Below is a small trained network, with its code and all its weights. Each question gives an input and a target symbol and asks what happens when units are switched off, that is, made to give their printed mean instead of their output.

import numpy as np


def w(rows, s, z=0):
    codes = np.array(rows[::2]) - 128.0
    scale = np.full(codes.shape[1], s)
    scale[-1] = z or s
    return codes * scale


def f(y):
    return y / 2 * (1 + np.tanh(0.7978845608 * (y + 0.044715 * y**3)))


def softmax(a):
    e = np.exp(a - a.max(-1, keepdims=True))
    return e / e.sum(-1, keepdims=True)


def log_softmax(a):
    a = a - a.max(-1, keepdims=True)
    return a - np.log(np.exp(a).sum(-1, keepdims=True))


def net(x, mask):
    ids = ['ΘΣΨαβεζηξτφω'.index(c) for c in x.split()]
    T = len(ids)
    res = E[ids] + P[:T]
    u = 0
    for l in range(2):
        q, k, v = (res @ M[l].T for M in (Q, K, V))
        z = softmax(np.where(np.tri(T) > 0, q @ k.T / 4**0.5, -1e9)) @ v
        res = res + np.where(mask[u], z, O[l][:, -1]) @ O[l][:, :-1]
        u += 1
        y = f(res @ A[l][:, :-1].T + A[l][:, -1])
        res = res + np.where(mask[u : u + 12], y, B[l][:, -1]) @ B[l][:, :-1]
        u += 12
    return log_softmax(res[-1] @ U[:, :-1].T + U[:, -1])


Q, K, V, O, A, B = {}, {}, {}, {}, {}, {}
E = w([
[104,147,101],'Θ',
[129,4,161],'Σ',
[165,107,91],'Ψ',
[105,121,98],'α',
[78,178,66],'β',
[156,102,54],'ε',
[54,155,197],'ζ',
[205,102,55],'η',
[113,100,107],'ξ',
[53,77,65],'τ',
[186,158,172],'φ',
[153,186,126],'ω',
],0.019)
P = w([
[15,51,179],'0',
[255,196,53],'1',
[224,181,49],'2',
[213,200,51],'3',
[182,205,29],'4',
[183,205,45],'5',
[163,188,41],'6',
[184,203,54],'7',
[181,197,46],'8',
[189,183,50],'9',
[190,220,67],'10',
[148,194,20],'11',
],0.0084)
Q[0] = w([
[107,60,182],'L0H1',
[104,221,53],'L0H1',
[223,112,163],'L0H1',
[1,87,124],'L0H1',
],0.0097)
K[0] = w([
[145,1,42],'L0H1',
[12,127,162],'L0H1',
[3,8,13],'L0H1',
[84,32,54],'L0H1',
],0.0086)
V[0] = w([
[213,1,38],'L0H1',
[67,130,171],'L0H1',
[86,213,12],'L0H1',
[239,159,216],'L0H1',
],0.0092)
O[0] = w([
[13,236,32,28],'L0H1',
[170,99,253,123],'L0H1',
[152,201,200,253],'L0H1',
[165,68,88,113],'L0H1',
],0.0079,0.0047)
A[0] = w([
[99,112,113,67],'L0N1',
[151,160,130,5],'L0N2',
[137,104,9,246],'L0N3',
[101,138,150,9],'L0N4',
[139,75,170,145],'L0N5',
[190,126,97,65],'L0N6',
[252,228,126,138],'L0N7',
[112,127,168,156],'L0N8',
[115,127,105,38],'L0N9',
[112,97,126,230],'L0N10',
[105,109,87,33],'L0N11',
[64,164,173,96],'L0N12',
],0.014,0.0028)
B[0] = w([
[231,86,123,128],'L0N1',
[138,108,70,139],'L0N2',
[47,197,186,189],'L0N3',
[131,128,187,125],'L0N4',
[205,155,21,147],'L0N5',
[67,172,201,169],'L0N6',
[23,121,84,252],'L0N7',
[236,90,86,132],'L0N8',
[237,12,245,129],'L0N9',
[164,173,39,131],'L0N10',
[211,191,151,135],'L0N11',
[160,1,146,138],'L0N12',
],0.0048,0.022)
Q[1] = w([
[186,40,52],'L1H1',
[49,126,118],'L1H1',
[117,157,1],'L1H1',
[81,194,132],'L1H1',
],0.0076)
K[1] = w([
[29,216,125],'L1H1',
[226,79,157],'L1H1',
[254,122,114],'L1H1',
[129,120,228],'L1H1',
],0.0074)
V[1] = w([
[166,198,87],'L1H1',
[2,23,1],'L1H1',
[57,122,232],'L1H1',
[166,60,151],'L1H1',
],0.0081)
O[1] = w([
[95,201,178,2],'L1H1',
[37,100,82,185],'L1H1',
[156,168,6,212],'L1H1',
[152,83,144,237],'L1H1',
],0.017,0.0034)
A[1] = w([
[135,77,146,98],'L1N1',
[99,135,94,103],'L1N2',
[129,172,75,186],'L1N3',
[121,197,188,139],'L1N4',
[152,77,65,2],'L1N5',
[197,155,160,202],'L1N6',
[97,129,116,78],'L1N7',
[90,139,33,98],'L1N8',
[81,159,132,91],'L1N9',
[129,113,161,161],'L1N10',
[181,102,250,212],'L1N11',
[165,151,127,76],'L1N12',
],0.012,0.0064)
B[1] = w([
[75,210,167,140],'L1N1',
[148,94,165,177],'L1N2',
[134,57,142,207],'L1N3',
[104,69,8,151],'L1N4',
[178,254,243,168],'L1N5',
[42,204,163,170],'L1N6',
[226,174,180,151],'L1N7',
[213,79,238,253],'L1N8',
[164,141,163,155],'L1N9',
[97,81,125,144],'L1N10',
[95,124,14,203],'L1N11',
[71,163,193,137],'L1N12',
],0.0047,0.024)
U = w([
[162,91,4,223],'Θ',
[99,89,216,105],'Σ',
[116,144,222,96],'Ψ',
[153,90,125,189],'α',
[188,203,139,71],'β',
[112,172,249,78],'ε',
[119,118,96,143],'ζ',
[71,232,244,69],'η',
[136,83,158,91],'ξ',
[189,82,181,46],'τ',
[57,31,16,168],'φ',
[95,154,2,255],'ω',
],0.0075,0.0058)

Each question gives the input, a string of symbols that net reads in full, and the target symbol t.
The units are the heads (4 rows each of Q, K, V and O) and the neurons (one row each of A and B). Each row of codes is followed by its name. A weight is (code - 128) times the scale printed after its matrix; where a second scale follows, it is the last column's (O, A, B and U).
mask holds one flag per unit, layer by layer, with each layer's heads first. A switched-off unit (its flag False) gives its mean, the last column of its rows in O or B, instead of its output. The means were averaged over made-up inputs and are rounded, as every weight is.
A unit's drop is (log p(t) with every unit on - log p(t) with that unit switched off) / (log p(t) with every unit on - log p(t) with every unit switched off).
The circuit of an input: a set's keep is (log p(t) with only the set's units on - log p(t) with every unit switched off) / (log p(t) with every unit on - log p(t) with every unit switched off). Starting from the 12 units with the biggest drops (on a tie, the unit counted first), units are removed one at a time, each time the one whose removal leaves the highest keep (on an exact tie, the one counted first), for as long as the keep stays at least 0.8.
units of the circuit, in order: the units of the circuit, biggest drop first
unit that matters most: the unit with the biggest drop
top k neurons: the k neurons with the biggest drops, biggest first
k most important neurons of layer l: the k neurons of layer l with the biggest drops, biggest first
input τ ε α η Ψ η, target τ: unit that matters most => L1N8
input η Σ β α, target η: units of the circuit, in order => (L0H1; L1H1)
input ω Σ φ φ ξ ω, target ω: top 3 neurons => (L1N8; L1N4; L0N5)
input β β Σ φ Θ φ Σ ω η β ξ φ, target β: top 2 neurons => (L0N7; L0N12)
input ζ Θ τ φ φ φ, target ω: 4 most important neurons of layer 1 => (L1N11; L1N8; L1N6; L1N4)
input ω β β φ φ β β φ α, target ω: units of the circuit, in order => (L1N8; L1H1; L1N4)
input τ Σ ω η β φ φ β, target τ: 3 most important neurons of layer 0 => (L0N7; L0N12; L0N3)
input τ φ φ Σ η ε, target τ: top 3 neurons => (L1N8; L0N3; L0N7)
input φ ε β Θ, target φ: 2 most important neurons of layer 1 => (L1N11; L1N8)
input φ α φ, target φ: units of the circuit, in order => (L0H1; L1H1; L1N5)
input β η ε φ φ, target β: top 2 neurons => (L0N12; L0N7)
input β ζ ζ Θ Θ β Θ Θ φ Σ φ ζ, target ω: units of the circuit, in order => (L1N8; L1N5)
input Σ η φ η ω β φ ξ, target Σ: 2 most important neurons of layer 1 => (L1N8; L1N11)
input τ Θ Ψ ε β, target τ: top 3 neurons => (L1N8; L1N5; L0N12)
input ζ φ β η ξ Θ ω Ψ φ φ, target ω: 4 most important neurons of layer 1 => (L1N11; L1N8; L1N4; L1N6)
input φ ξ ξ β Θ ξ ω, target φ: unit that matters most => L0H1
input η Σ ε Θ, target η: units of the circuit, in order => (L0H1; L1H1)
input Σ β φ, target Σ: top 4 neurons => (L0N7; L1N8; L0N10; L1N11)
input φ β Σ φ β φ β Ψ, target φ: 3 most important neurons of layer 0 => (L0N7; L0N5; L0N3)
input ω φ ε Ψ, target ω: units of the circuit, in order => (L1N8; L1H1; L1N4; L1N5)
input β τ ξ Σ φ φ Ψ, target β: unit that matters most => L0H1
input φ β α η ξ, target φ: 4 most important neurons of layer 0 => (L0N7; L0N5; L0N3; L0N10)
input Σ β η φ φ Θ, target Σ: top 2 neurons => (L0N7; L1N8)
input τ ξ φ φ φ φ τ φ Ψ, target τ: top 2 neurons => (L1N8; L0N3)
